Table B holds the same points as the rows below and some others, measured another way and shuffled. Each row below is followed by which row of B it is.
B (72 x 22):
[[ -56  -94  127  -60 -144   97   91 -139  106  -60  157   29   60  187
  -167  239  293  132  107   75  109  -59]
 [  56  -13   64  -12  -11 -190    1   39 -146  210  -43  -20   79 -120
  -101  -67  -57  -61   35   51  -91  104]
 [ 146   83  137  -22  -93 -226   33  152 -153  250 -173   57   50 -251
  -189  -79 -234  -22  125   85  -99  146]
 [  31    0  -75 -137  -45   73   -7  -42  -55   37  127   39  137  -54
  -194   72  -25 -149   91   36   71  -35]
 [ -57  197   60  217   96  132   -3  -97  300 -223 -329  174  -51  265
  -147  137  194  542  -62    5   91   63]
 [ -48  -96  139  -51 -125   52   64  -99  167  -55  133   25   76  187
  -147  181  281  124  145   81   86  -73]
 [ 174   55   73   23  225 -305  240  185  -54  -26 -322  149  -23 -166
   -14 -102  -99  201    4  -12 -159  161]
 [-102   14  -73   59   94   76 -145 -150  136  -39   24  -25  143  219
   -94   17  216   68  -36    4   31  -36]
 [  24   62   -7  -17  -76    8  -82  -26  -75  156  -11   23   81  -84
  -192   14  -97  -62   50   56   38   57]
 [  48   -6  -15   14  113  -66   42   59  168  -40  -96  120  -24  -63
   -12  -34  -63   62   78   11   74   22]
 [ 155 -100   71  -86   50 -359  222  107 -423  276  -37   -7    1 -328
   -22  -72 -157 -138  -33   28 -181  211]
 [ -76    8  -59   88  170    9  -79 -105  156  -76  -56    8   86  189
   -30  -13  200  138  -58  -15    6   -1]
 [ -19  -75  -67  -21   93  -12   47  -86  -38   10   69   23   22    0
   -22   49   74  -23  -46   -3   52   31]
 [  91  -26   29   -8   75 -264   43   79 -200  219  -87   -4   45 -203
   -38 -123 -131  -88   -4   26 -124  143]
 [ -34  -51  -24  -31   69  -53   -2 -105  -86   40   69  -52  157  104
   -98   24  193  -13  -38    9  -70   15]
 [ -81  -17  -10    5   -6  135  -46 -141  188  -94   78   36   86  204
  -128  126  224  109   46   32  117  -69]
 [  -9  -65  -25 -126  -75   22   32 -134 -247  120  190  -57  160    8
  -195  126  120 -135   -9   40  -15   20]
 [  92  -37   79   -8   78 -303   84   84 -205  199 -105  -14   64 -157
   -43 -116  -56  -32   -2   31 -176  147]
 [-100 -130 -113   51  421 -121   24 -112  217 -232    8  -43  176  340
   133  -94  450  142 -111  -85 -128  -73]
 [  59  154 -118  -34   96   19 -101   35   24   12 -123   78  164  -58
  -204  -72 -127  -39   50    5   -7   12]
 [-109  -78   28  -40  -95  168  -59 -169  232  -85  195    5  119  250
  -152  172  293   59  115   58  151 -129]
 [-123  -51  -59   81  104  106  -44 -194  151  -96   50   10   30  233
   -21  105  271  151  -83   -9  104  -18]
 [ -31   19 -140    5  105  101  -19 -121  -18  -37   16   58   29   24
   -83   76   33   16  -84  -19  101   31]
 [ -64 -142 -119  -98   42  113   48 -174  -32  -38  251    2   56   68
   -45  149  167 -109  -30   -3  135  -46]
 [  -2  -21   -2   46  159  -96   77  -52   -4  -38  -83   31   38   75
   -24    9  148  145  -70  -13  -54   70]
 [ 114  -60  106  -66 -106 -134  201   46 -226  176   -6   88  -97 -261
   -96   98 -156  -20   46   66   41  153]
 [ -12   68  -67  -21  122   16  -34  -73   10  -68  -43   13  205  147
  -171   11  165   67  -15   -5  -72  -11]
 [  75  -39   54  -21   95 -190   87   83   32   39  -81   57   44  -72
   -30  -69  -11   30   77   23  -60   50]
 [ -30   41  -98   25  206  -50 -100  -45   90  -46  -66  -12  199  141
   -79  -95  145   33  -27  -22  -85  -18]
 [ 135  124   27   25   76 -272  -25  144 -215  249 -246   24   96 -243
  -138 -184 -244  -42    8   30 -184  182]
 [   7 -111   61   33   29 -139   99  -39  -87  120    8   15  -73  -73
    23   35   32   36  -37   27   21  113]
 [ -80  -10 -131  -25  123  106  -53 -178    3  -81   94  -20  172  193
  -119   77  238   13  -76  -21   16  -41]
 [  10  -15   37   -8  140 -122   27   13  135  -69  -66   19  156  134
   -71  -49  191  109   66   11 -100  -24]
 [  23  -33   86  -48 -160   12  106  -88 -205  140   69   34  -14  -76
  -179  184   19   21    8   69   65   99]
 [ -14  -10  -78  -50   11   38  -36  -93  -94   75   83    3   95  -16
  -133   52   17  -89  -14   18   46   23]
 [   4  -40  -29  -27   37   77   85  -47  149 -103   30  127  -47    8
   -53  119   36   79   56   16  172  -17]
 [ 204   68   12  -50  144 -280  177  198 -193  107 -240  128    3 -319
   -72 -124 -276  -10   31    4 -130  171]
 [ -43  -65  -73  -23   98  -64  -89  -83  -31   83   94  -70  167   67
   -57  -58  124 -112  -16    5  -50   -8]
 [  98  -72   -3 -177 -120 -180   -1   35 -394  362  163  -78  158 -289
  -174  -57 -188 -378   74   71  -93   89]
 [ -21  105  -29  113   97  124   -3  -50  278 -166 -183  177  -78   94
   -76   92   32  290    2    1  172   24]
 [ 147    6   56 -114  -50 -171  125  108 -216  173  -43   68   50 -262
  -160  -10 -191 -104   97   57  -55  107]
 [ 133   62   68  -39 -144  -76   75   91 -166  216  -96  126  -79 -324
  -173   44 -319  -46   93   79   82  149]
 [  55   49   36   10   89 -254  -46   39 -200  201 -124  -69  201  -44
  -134 -152   13  -35  -19   24 -241  114]
 [-105   -2  -87   52  174   74  -44 -185   88 -131   10  -15  141  281
   -74   66  326  153 -107  -31  -10  -25]
 [-160  -71 -113   33  110  134 -145 -227  174  -91  153  -59  155  308
   -51   63  339   30  -53  -12   74  -97]
 [ 131  -62   77 -181 -184 -124  116   69 -275  252  117   30   53 -295
  -194   55 -198 -233  149   92    7   76]
 [  86  -22   47  -54  -95  -80  145  -15 -303  200    7   57  -64 -239
  -129  109 -147  -48  -20   53   33  165]
 [  84 -196   83  -95   43 -300  211   36 -280  193   91  -37   15 -179
    29  -20   20 -123    0   30 -121  121]
 [ -39  -10  -57   70  268  -56   45  -68  138 -160 -103   42   78  190
    12  -16  242  202  -82  -44  -50   11]
 [  56 -168  231  -91 -126 -267  109   68  -48  195  100  -49   97  -55
   -79  -14  106  -63  191  105 -103   20]
 [  73   72    4  -46   -1  -73  -47   66   -2   98  -78   53  128  -97
  -179  -60 -110  -52  113   49  -28   29]
 [  24   -5  161   23  -87  -25  141  -24   48   -9  -76  100  -45   33
  -134  157  103  237   67   67   54   68]
 [ -40  -26   51   -8  -28   79   23  -82  195  -95   38   65   58  159
  -127  130  195  145   89   45  102  -51]
 [ -52   28  -19  -28  -69   95 -188  -64  195   40   80    1  172  107
  -188    9   68  -58  145   64   90  -91]
 [ 155   29  151  -42 -153 -261    7  181 -163  348 -110   41    9 -351
  -152 -112 -331 -133  171  110  -57  149]
 [ -86   68    7  192   92  100   26 -178   85  -98 -168   94 -102  185
   -56  160  191  381 -168  -10  103  113]
 [ 102  -74   84  -22  106 -341  142   91 -230  191  -88  -17   50 -172
    -4 -114  -38  -37  -11   22 -193  154]
 [ -58  146 -203   26  140  170 -153 -157   -9  -59  -45   25  174  137
  -196   36   78   34 -111  -33   33    2]
 [  77  -88  171  -76 -208  -66  176   22  -79  140   61   91  -95 -177
  -127  161  -75   17  138  102  114   81]
 [ -41   53  -70    4  -30   73 -141 -114  -65  118   41  -19  124   26
  -184   33   13  -62  -17   33   43   28]
 [  33   22   87   31   48  -58  107   10  104  -69 -129  109    1   49
   -94   63   90  219   49   31   11   47]
 [ -86   60  -84   63   48  174 -103 -158  145  -81   -7   53   55  170
  -130  106  134  127  -37    6  134  -19]
 [ 214  -22  133  -41  172 -514  178  282 -169  198 -251   37   77 -295
     0 -266 -189  -36   97   28 -299  170]
 [-106  -18   23  120   64   22  -98 -139  176  -18  -24  -11   47  220
   -42   35  239  175  -35   19   42    4]
 [ -46   62  -62    9    4  140  -97 -100  135  -44    7   58   89  108
  -168   76   74   58   37   25  116  -35]
 [  33   27   57   88   52 -117   61   -2  -61   91 -160   68  -64  -74
   -50   10  -34  151  -52   23   -5  149]
 [  38   15    0  -13  -12  -68   26  -33 -188  146  -23   14   45  -99
  -133   32  -49  -24  -31   33  -20  109]
 [-184   79 -129  151  241  280 -154 -216  549 -395  -75   93  107  504
   -59   99  424  375  -39  -45  164 -154]
 [ -71  -34  -68   11  -35  130  -54 -165   -6   46  112   20   -5   40
   -96  130   64  -14  -41   24  163   18]
 [  50  -39  -17   -6  141 -198   71    5 -182  113  -57   -8   62  -89
   -23  -67    4  -28  -69   -6 -117  116]
 [ -52   -6  -50   45  196  -17   41 -122   27 -111  -48    9  106  198
   -50   42  270  174 -108  -31  -58   24]
 [  43   -2   50 -166 -256   79  -22  -31  -92  155  176   21  139  -96
  -299  133  -62 -174  195  107   96  -33]]
Rows of B count from 0, top down.

[ 16 -12 -41 -28  90 -36  39  65 -44  25 -51 -40 -38 105  25  42   2 -19
 -74 -17  16  56 -14  69  98  32  20  15 -13] => 67
[ 24   2  55  26  56  23 -28  -6 -35  23 -11 -21 -32  20  19  16  -1  34
 -49  31 -10  51  47  50  94   8 -42   1 -41] => 6
[ -35    7 -120  -47   50  -90   58   66  -16  -26 -113  -21 -113   73
   41   50  -17  -85  -73  -27   17  -22  -60   55   48   58    7    0
   30] => 7
[  64  -21  -90   -9   76  -27   43   64  -54   28  -48  -53   87  117
  -30   94   21    1   57 -168    6  101  -13  -12  115  -94   54  146
  -32] => 35
[ -52  -13  -45  -17   63  -58   46   77  -32   21  -85  -21 -156   55
   96    2   -3  -45 -165   59   13  -16   12  100  105  131   -5  -32
   48] => 29
[ -8   7 -47  50 -29  31 -38 -31 -31 -10 -54 -11 -72 -38 -18  15   3   7
  10 -45 -52 -18  73 -48  94 -50 -25  63 -39] => 65
[  47  106  103   73  -31   74 -113 -103   62  -79  -75   -8   27 -106
  -48  112  -31   56  150  -34    7  -23   35  -50   22 -112 -139  -27
  -90] => 5
[  32  -62  -96 -172  134  -91   78  100  -59   -1   12  -28 -105  162
  -19  -37  -34  -92 -190  121  -42   50 -111  136  -16   83   62  -87
  -34] => 48
[ -23   24   30   34  -24   14  -79  -88   -9  -50  -19   28 -100  -99
    9  -35  -33   -7  -24   78  -66  -33   39    7   -4  -14 -111  -24
  -24] => 33
[ -25 -105  -60   29   28  -60  -15  -30 -116   38   63   39   -2  -36
   80 -135    7  -17  -73    1 -121   89   53   19   33  -42  -33  192
   75] => 22
[  15   90 -283 -171   67   53  148  208    4  -18 -251 -181 -369  359
 -248  247   -7 -111 -150  -74  100 -139  -77    7  226  137  270 -270
 -264] => 66
[-18 -51 -58  17  17 -19 -23 -33 -86  11  18  12 -68  -7  14 -72  -3 -20
 -66  11 -88  41  40  11  46 -23 -21  90   0] => 34
[ -69   30  -78   19  -13  -48   -2   -2   -2  -44 -115    1 -152  -30
   54   21  -20  -61  -53    2   -9  -70    7   16   49   48  -53   -5
   32] => 55
[ -45  118  107  192 -114  118 -100  -41   88  -26 -187  -23 -108 -195
   74  124   17   99   79  -50   41 -133  209  -88  208   -2 -133   -2
  -11] => 4
[  -7   21  -13   28   56  -31   31   68   -7   20 -108  -38  -34   48
   78   88   11    2  -36  -55   53   19   25   49  138   43  -19   33
   28] => 50
[ -3   1 -53 -10  16 -17 -25 -35 -39 -31 -23   0 -69   3 -22  -5 -23 -34
 -19   3 -52   7  -9   5  16 -31 -35  22 -32] => 63
[ -62  109  -84   96 -115    2  -39  -25   87  -96 -223   -8 -101 -141
   22  141  -13  -28  133 -139   20 -158   56 -113   84  -56  -88   47
   19] => 14
[-34 -30 -82  30  -4 -68 -20 -45 -53 -26 -21  32 -13 -54  48 -40 -13 -45
  13 -51 -73  21   1 -14  -1 -63 -65 142  59] => 37
[  -9   14  119  100    4   37  -81  -61  -14   12  -15   15  -27 -104
   86  -17   -1   63  -22   52  -27   22  109   27   89    0 -124   30
   11] => 2
[  60   -4   69   17   52    1  -66  -76  -35  -17   46   16   95  -32
   -1   -6  -21   29   55    1  -50  100   -4   24  -15 -101  -98   69
  -27] => 58
[-18 -11 -12  84  16  44  10  58 -49  69 -81 -50 -87  23  56  38  40  49
 -71 -56   5  15 142  -2 232  35  23  75  -6] => 19
[ -9   2 -29   7   1 -21 -47 -66 -33 -45 -13  21 -49 -43  -7 -22 -29 -27
   3  14 -64   7  -5   1 -13 -48 -72  36 -15] => 56
[  27   18  -95    3   52   24   58  105  -28   40 -125  -90  -61  140
  -37  132   29    4  -19 -127   47   17   39   -8  206    3   91   35
  -68] => 41
[  17   36   75   46   18   21  -70  -64   -2  -25  -24    5  -11  -56
   18   22  -20   30   21   27  -17   21   35   20   33  -32 -107   -1
  -28] => 32
[ -27   43 -126  -20   40  -37   78  119    9   -3 -182  -69 -137  111
   17  136    7  -50  -54  -87   71  -51   -7   24  158   70   57  -20
   -9] => 8
[  40   -3  140   72    8   82 -122 -113  -44    8   71   17    6  -97
   -4  -62  -13   81   -3   84  -86   65  105    6   41  -67 -117   21
  -67] => 60
[ -30   24 -129   -1   20  -64   45   51   -7  -26 -137  -30  -71   50
   26   90   -5  -60    2 -108   24  -28  -28   -2   82    1    8   58
   22] => 11
[  18   57  -50  -32   75  -70   60   96   41  -28 -157  -49   -3   88
   45  161  -10  -39   20  -89   91   -1  -70   53   81   24  -13   -9
   17] => 62
[ -35   26   -3  -32   45   -8    4   29   -9  -12  -75  -25 -206   39
   31   10  -24  -37 -158  125    6  -51    5   94   70  129  -27 -137
  -29] => 26
[  81  -68  -71  -29  116  -32   51   71  -97   66   21  -49  111  151
  -20   35   25   11    1 -125  -18  162  -10   25  112  -83   73  165
  -31] => 9
[ -4   9  -1   3  63 -56  17  37 -11   0 -67 -12 -22  26  80  43  -6 -17
 -42  -5  23  31 -11  69  64  33 -51  22  40] => 40
[  61  -29   -7   48  -75  109 -152 -183  -77  -43  108   30   19 -128
 -163  -94  -22   45  111  -15 -195   39   91 -138  -27 -231  -63  119
 -149] => 47
